Below are the code and all the weights of a small trained network. Each question names an input and a class and asks about switching units off, where a switched-off unit gives its printed mean instead of its output.

import numpy as np


def w(rows, s, z=0):
    codes = np.array(rows[::2]) - 128.0
    scale = np.full(codes.shape[1], s)
    scale[-1] = z or s
    return codes * scale


def f(y):
    return np.maximum(y, 0)


def log_softmax(a):
    a = a - a.max(-1, keepdims=True)
    return a - np.log(np.exp(a).sum(-1, keepdims=True))


def net(x, mask):
    res = np.array(x, float).reshape(1, 8) / 4 @ E
    y = f(res @ A[0][:, :-1].T + A[0][:, -1])
    res = res + np.where(mask, y, B[0][:, -1]) @ B[0][:, :-1]
    return log_softmax(res[-1] @ U[:, :-1].T + U[:, -1])


A, B = {}, {}
E = w([
[116,145,124,46,96,63,119,172,130],'x0',
[131,203,155,104,158,79,160,141,167],'x1',
[119,133,164,176,167,62,2,153,161],'x2',
[186,112,169,84,176,111,141,100,112],'x3',
[68,60,141,116,40,166,160,133,207],'x4',
[167,132,132,165,175,101,166,131,107],'x5',
[187,178,236,172,132,161,133,213,163],'x6',
[138,121,177,104,66,123,91,77,32],'x7',
],0.011)
A[0] = w([
[134,104,80,136,133,131,82,110,107,106],'N1',
[75,55,113,137,85,174,61,90,55,213],'N2',
[99,63,97,120,96,148,97,76,126,155],'N3',
[123,128,129,130,112,148,101,166,193,159],'N4',
[118,156,118,127,142,141,97,91,148,104],'N5',
[102,106,89,115,137,196,191,132,157,180],'N6',
[85,82,112,114,117,100,52,140,188,189],'N7',
[95,75,95,143,146,103,94,104,111,148],'N8',
[137,112,152,144,81,139,100,126,64,148],'N9',
[112,141,119,113,120,81,92,172,188,153],'N10',
[162,135,125,128,94,82,143,135,125,102],'N11',
[116,148,155,147,116,109,140,137,69,221],'N12',
[99,91,74,119,110,160,122,90,103,164],'N13',
[141,159,192,117,50,173,142,117,82,117],'N14',
[120,126,132,159,83,104,55,161,237,164],'N15',
[111,124,174,137,177,84,82,150,190,255],'N16',
[117,188,119,69,186,72,204,133,126,172],'N17',
[119,130,147,141,63,93,93,155,169,109],'N18',
[157,121,111,148,121,184,211,134,174,124],'N19',
[131,165,113,70,126,77,145,120,126,131],'N20',
[119,133,117,143,89,139,161,119,203,184],'N21',
[114,115,84,109,124,109,100,97,106,76],'N22',
[145,134,142,110,144,96,135,143,121,107],'N23',
[180,143,142,175,207,126,111,131,103,182],'N24',
[121,130,173,146,94,179,173,89,125,216],'N25',
[157,148,138,161,198,123,83,138,114,97],'N26',
[167,139,176,161,173,100,124,92,122,82],'N27',
[132,146,72,94,169,52,119,136,109,248],'N28',
[196,180,146,172,249,99,104,157,113,94],'N29',
[146,139,129,134,110,183,217,122,130,204],'N30',
[125,94,111,150,117,214,206,128,151,100],'N31',
[158,159,174,182,206,61,111,152,126,169],'N32',
],0.012,0.0034)
B[0] = w([
[101,140,86,143,186,114,72,67,142,167],'N1',
[70,104,88,128,96,162,77,2,86,227],'N2',
[41,80,94,75,185,125,136,89,117,195],'N3',
[118,136,178,179,108,115,169,191,152,177],'N4',
[113,172,136,184,153,115,125,113,77,146],'N5',
[124,47,54,151,168,97,190,134,186,195],'N6',
[43,91,195,239,89,87,141,99,137,200],'N7',
[89,151,127,188,138,88,73,86,140,181],'N8',
[100,175,145,41,133,217,68,89,68,180],'N9',
[92,141,170,147,108,96,108,180,122,183],'N10',
[125,150,148,75,124,130,99,135,160,146],'N11',
[188,181,107,63,128,153,104,158,105,169],'N12',
[77,38,26,131,138,127,154,49,154,188],'N13',
[155,93,174,64,50,176,126,133,53,190],'N14',
[42,102,243,211,148,113,102,210,62,212],'N15',
[155,141,186,223,147,72,90,164,124,212],'N16',
[153,243,51,90,94,45,173,193,221,208],'N17',
[101,140,223,135,77,179,113,164,102,176],'N18',
[153,61,94,159,191,159,211,214,183,189],'N19',
[122,198,109,83,17,24,148,110,176,176],'N20',
[138,86,122,140,96,134,174,189,118,181],'N21',
[84,183,102,156,105,109,117,78,127,168],'N22',
[145,167,133,118,110,93,127,123,111,156],'N23',
[181,131,88,146,236,157,68,119,122,215],'N24',
[145,117,102,92,104,218,142,174,83,184],'N25',
[175,157,173,198,205,183,85,105,160,199],'N26',
[188,126,140,92,154,143,104,119,119,185],'N27',
[144,197,79,150,85,70,72,92,202,208],'N28',
[200,233,168,126,225,88,100,68,124,249],'N29',
[205,64,55,76,137,183,216,208,136,196],'N30',
[82,45,20,135,208,234,247,179,160,197],'N31',
[196,183,197,142,212,115,37,170,87,231],'N32',
],0.0066,0.018)
U = w([
[134,123,160,45,28,212,117,116,36,75],'0',
[9,130,221,208,100,101,109,215,118,55],'1',
[231,205,158,170,254,96,72,112,120,42],'2',
[20,101,82,162,132,113,88,3,109,44],'3',
[114,75,70,143,171,182,249,187,153,253],'4',
[133,226,81,89,49,3,159,143,171,221],'5',
],0.0081,0.00063)

Each question gives the input, the list of numbers given to net, and the class t.
The units are the neurons (one row each of A and B). Each row of codes is followed by its name. A weight is (code - 128) times the scale printed after its matrix; where a second scale follows, it is the last column's (A, B and U).
mask holds one flag per neuron, in row order. A switched-off neuron (its flag False) gives its mean, the last column of its row in B, instead of its output. The means were averaged over made-up inputs and are rounded, as every weight is.
A unit's drop is (log p(t) with every unit on - log p(t) with that unit switched off) / (log p(t) with every unit on - log p(t) with every unit switched off).
The circuit of an input: a set's keep is (log p(t) with only the set's units on - log p(t) with every unit switched off) / (log p(t) with every unit on - log p(t) with every unit switched off). Starting from the 12 units with the biggest drops (on a tie, the unit counted first), units are removed one at a time, each time the one whose removal leaves the highest keep (on an exact tie, the one counted first), for as long as the keep stays at least 0.8.
circuit, biggest first: the units of the circuit, biggest drop first
top k neurons: the k neurons with the biggest drops, biggest first
drop of u: that unit's drop, to one decimal
input [-7,-7,-2,7,1,1,-1,1], class 4: circuit, biggest first	(N31)
input [2,1,-7,7,-1,5,-6,-4], class 5: top 2 neurons	(N17, N20)
input [6,7,-1,5,-6,-1,-2,-6], class 5: top 3 neurons	(N17, N20, N28)
input [-7,-7,-3,4,8,3,-2,6], class 4: top 3 neurons	(N31, N30, N25)
input [8,8,-2,1,-8,8,-4,3], class 5: top 3 neurons	(N17, N20, N28)
input [5,8,6,-7,-3,-3,7,-6], class 1: top 2 neurons	(N15, N10)
input [3,-5,8,7,2,0,1,-7], class 1: top 2 neurons	(N15, N7)
input [8,-8,-1,-1,1,-1,-1,-7], class 1: top 2 neurons	(N7, N30)
input [2,7,-3,4,5,6,-3,-6], class 4: top 3 neurons	(N19, N31, N30)
input [-5,1,-3,7,8,-5,2,7], class 0: top 3 neurons	(N14, N9, N2)
input [-6,-5,6,-4,6,7,3,6], class 3: top 2 neurons	(N2, N9)
input [-2,-7,8,4,-3,1,-7,-4], class 3: top 2 neurons	(N2, N7)
input [4,3,4,4,-1,-8,7,8], class 1: top 2 neurons	(N18, N15)
input [-2,-8,7,-8,0,-4,0,4], class 3: circuit, biggest first	(N2)
input [-8,-5,-1,6,3,2,-2,3], class 3: drop of N2	1.9
input [6,-2,2,-4,-4,0,-1,-8], class 1: drop of N15	0.3
